Below are the code and all the weights of a small trained network. Each question names an input and a class and asks about switching units off, where a switched-off unit gives its printed mean instead of its output.

import numpy as np


def w(rows, s, z=0):
    codes = np.array(rows[::2]) - 128.0
    scale = np.full(codes.shape[1], s)
    scale[-1] = z or s
    return codes * scale


def f(y):
    return y / 2 * (1 + np.tanh(0.7978845608 * (y + 0.044715 * y**3)))


def log_softmax(a):
    a = a - a.max(-1, keepdims=True)
    return a - np.log(np.exp(a).sum(-1, keepdims=True))


def net(x, mask):
    res = np.array(x, float).reshape(1, 6) / 4 @ E
    y = f(res @ A[0][:, :-1].T + A[0][:, -1])
    res = res + np.where(mask, y, B[0][:, -1]) @ B[0][:, :-1]
    return log_softmax(res[-1] @ U[:, :-1].T + U[:, -1])


A, B = {}, {}
E = w([
[161,66,96,80,254,204,169,145,119,192],'x0',
[121,185,152,59,213,68,134,169,22,21],'x1',
[120,178,103,138,44,214,221,104,14,114],'x2',
[15,39,68,54,115,108,130,4,118,86],'x3',
[202,125,188,94,103,212,14,39,82,109],'x4',
[96,191,68,12,79,209,88,194,217,89],'x5',
],0.0085)
A[0] = w([
[141,83,115,142,158,93,69,145,191,74,123],'N1',
[169,161,99,128,110,168,186,135,88,118,65],'N2',
[112,159,156,91,208,129,102,154,71,99,133],'N3',
[146,127,80,150,57,178,175,107,107,181,120],'N4',
[89,169,78,40,111,146,88,154,134,139,174],'N5',
[39,106,84,88,121,135,140,7,140,119,93],'N6',
[118,98,148,137,121,117,92,116,203,188,93],'N7',
[118,94,117,226,116,169,118,104,183,192,111],'N8',
[163,111,151,88,185,66,58,144,198,147,83],'N9',
[148,168,162,88,150,167,40,104,66,105,85],'N10',
[97,158,113,85,93,161,107,168,170,127,33],'N11',
[214,230,172,198,144,174,119,205,149,167,65],'N12',
[130,169,167,169,71,115,108,132,137,107,105],'N13',
[141,133,116,107,110,168,92,173,154,128,108],'N14',
[115,172,162,169,113,140,81,89,148,74,117],'N15',
[151,86,106,78,200,184,161,145,141,182,178],'N16',
[70,166,118,180,88,74,137,145,141,112,121],'N17',
[118,119,157,151,81,84,134,106,121,107,73],'N18',
[118,149,58,133,109,158,100,128,166,134,99],'N19',
[115,160,103,142,69,108,87,120,166,67,116],'N20',
[163,175,140,145,124,144,127,166,139,164,36],'N21',
[105,78,89,129,143,147,114,83,145,88,77],'N22',
[116,166,159,84,151,102,101,188,77,54,148],'N23',
[165,72,180,223,136,96,165,73,90,225,122],'N24',
[152,98,111,144,143,105,66,117,209,149,123],'N25',
[124,91,158,137,160,83,99,123,167,131,72],'N26',
[169,68,97,80,185,191,184,156,95,183,66],'N27',
[91,147,111,158,84,190,182,109,83,116,14],'N28',
[158,173,102,91,108,165,114,202,158,135,115],'N29',
[37,142,73,146,134,69,224,212,178,154,42],'N30',
[109,150,110,118,173,123,129,127,109,64,30],'N31',
[130,76,157,186,147,87,135,92,99,86,23],'N32',
[103,92,95,148,44,198,91,146,175,186,62],'N33',
[203,96,179,103,75,191,29,54,143,131,57],'N34',
[57,56,111,84,113,117,150,72,128,83,1],'N35',
[151,121,123,138,83,186,190,108,87,109,115],'N36',
[93,137,74,87,103,159,107,112,191,108,99],'N37',
],0.014,0.0057)
B[0] = w([
[126,131,151,92,85,169,132,193,108,106,192],'N1',
[117,138,153,71,86,175,175,207,133,85,177],'N2',
[85,210,85,99,169,106,138,88,147,63,208],'N3',
[117,153,126,54,137,136,146,192,113,46,205],'N4',
[103,131,180,142,103,155,182,90,53,168,210],'N5',
[194,161,201,154,128,90,160,133,218,120,251],'N6',
[150,189,104,77,137,145,119,142,141,68,187],'N7',
[95,224,61,98,187,92,111,60,142,65,204],'N8',
[132,164,147,90,68,195,141,187,115,99,209],'N9',
[161,89,44,180,32,146,160,129,140,134,211],'N10',
[127,115,163,111,105,110,147,89,45,176,177],'N11',
[173,175,195,157,86,39,140,126,222,155,228],'N12',
[69,130,158,159,142,170,56,117,157,166,170],'N13',
[157,105,159,116,177,89,152,102,62,162,170],'N14',
[74,154,119,123,83,190,110,123,148,155,171],'N15',
[11,121,135,169,92,179,48,91,160,166,223],'N16',
[56,89,110,137,109,183,51,129,155,186,186],'N17',
[84,132,146,141,173,184,67,106,121,173,164],'N18',
[97,180,135,146,113,102,158,90,93,133,173],'N19',
[47,135,153,157,123,212,59,86,149,150,186],'N20',
[204,160,197,142,110,107,105,157,190,116,161],'N21',
[180,158,159,151,104,83,84,126,174,147,184],'N22',
[98,198,95,68,154,64,128,67,135,50,213],'N23',
[144,125,161,94,109,119,203,21,53,158,233],'N24',
[118,126,141,61,119,174,158,190,91,84,193],'N25',
[124,138,162,87,92,187,175,200,89,78,173],'N26',
[42,127,147,169,115,210,43,98,165,178,214],'N27',
[141,127,144,53,82,187,134,222,94,85,185],'N28',
[155,92,153,113,144,112,175,82,70,184,186],'N29',
[201,47,19,220,35,149,161,121,132,110,227],'N30',
[126,208,83,82,176,88,117,89,136,70,162],'N31',
[107,133,162,138,131,113,173,80,34,179,182],'N32',
[83,222,60,95,178,39,105,81,129,59,217],'N33',
[163,67,37,202,22,142,139,128,133,125,249],'N34',
[195,174,207,149,74,75,114,143,202,126,211],'N35',
[118,124,138,73,81,166,117,191,109,87,195],'N36',
[146,130,166,133,133,91,173,88,65,169,204],'N37',
],0.011,0.019)
U = w([
[167,148,184,133,116,91,122,135,179,143,149],'0',
[111,159,93,96,139,95,111,101,121,91,93],'1',
[134,123,164,118,124,120,150,92,65,163,132],'2',
[125,133,147,88,111,153,126,189,107,104,100],'3',
[80,125,139,135,117,161,71,110,148,163,123],'4',
[161,108,64,166,92,131,136,124,127,127,125],'5',
[101,121,126,121,114,121,130,109,128,127,182],'6',
[161,66,155,104,216,19,8,220,28,252,4],'7',
],0.023,0.02)

Each question gives the input, the list of numbers given to net, and the class t.
The units are the neurons (one row each of A and B). Each row of codes is followed by its name. A weight is (code - 128) times the scale printed after its matrix; where a second scale follows, it is the last column's (A, B and U).
mask holds one flag per neuron, in row order. A switched-off neuron (its flag False) gives its mean, the last column of its row in B, instead of its output. The means were averaged over made-up inputs and are rounded, as every weight is.
A unit's drop is (log p(t) with every unit on - log p(t) with that unit switched off) / (log p(t) with every unit on - log p(t) with every unit switched off).
The circuit of an input: a set's keep is (log p(t) with only the set's units on - log p(t) with every unit switched off) / (log p(t) with every unit on - log p(t) with every unit switched off). Starting from the 12 units with the biggest drops (on a tie, the unit counted first), units are removed one at a time, each time the one whose removal leaves the highest keep (on an exact tie, the one counted first), for as long as the keep stays at least 0.8.
units of the circuit, in order: the units of the circuit, biggest drop first
most important unit: the unit with the biggest drop
top k neurons: the k neurons with the biggest drops, biggest first
drop when u is switched off: that unit's drop, to one decimal
input [-8,-4,6,-6,2,-3], class 4: units of the circuit, in order	[N13]
input [-7,2,8,7,-4,-1], class 3: top 3 neurons	[N28, N12, N36]
input [2,-7,7,-4,-2,8], class 2: top 2 neurons	[N29, N11]
input [7,-7,8,-6,7,-5], class 3: top 2 neurons	[N4, N36]
input [-5,4,-3,2,6,-7], class 2: top 2 neurons	[N32, N30]
input [-6,4,6,6,-2,-5], class 0: top 3 neurons	[N6, N35, N16]
input [6,-5,6,6,-1,-4], class 0: top 2 neurons	[N6, N35]
input [2,2,8,2,-3,8], class 2: top 2 neurons	[N5, N29]
input [6,-6,-2,5,6,-3], class 1: top 2 neurons	[N8, N30]
input [-8,-1,2,-1,7,7], class 4: top 3 neurons	[N20, N13, N15]
input [-1,-2,-3,-7,-8,-3], class 5: top 3 neurons	[N30, N6, N35]
input [7,-8,4,4,-6,8], class 1: top 2 neurons	[N33, N8]
input [-5,-8,7,5,8,3], class 1: top 3 neurons	[N33, N4, N30]
input [7,5,3,-2,3,-5], class 4: most important unit	N27
input [-1,-8,8,-4,3,1], class 1: top 3 neurons	[N33, N8, N9]
input [-5,-8,-1,8,4,8], class 0: top 4 neurons	[N6, N35, N22, N23]
input [-6,-7,-7,1,1,-6], class 1: top 3 neurons	[N8, N24, N7]
input [5,-7,-6,8,-3,-2], class 0: drop when N35 is switched off	1.0
input [5,-1,-3,6,-5,8], class 2: drop when N5 is switched off	0.3
input [-8,2,-4,-5,2,1], class 4: drop when N33 is switched off	0.0
input [5,6,-3,3,-6,-7], class 2: most important unit	N32
input [5,-6,7,-3,-4,0], class 3: drop when N31 is switched off	0.1
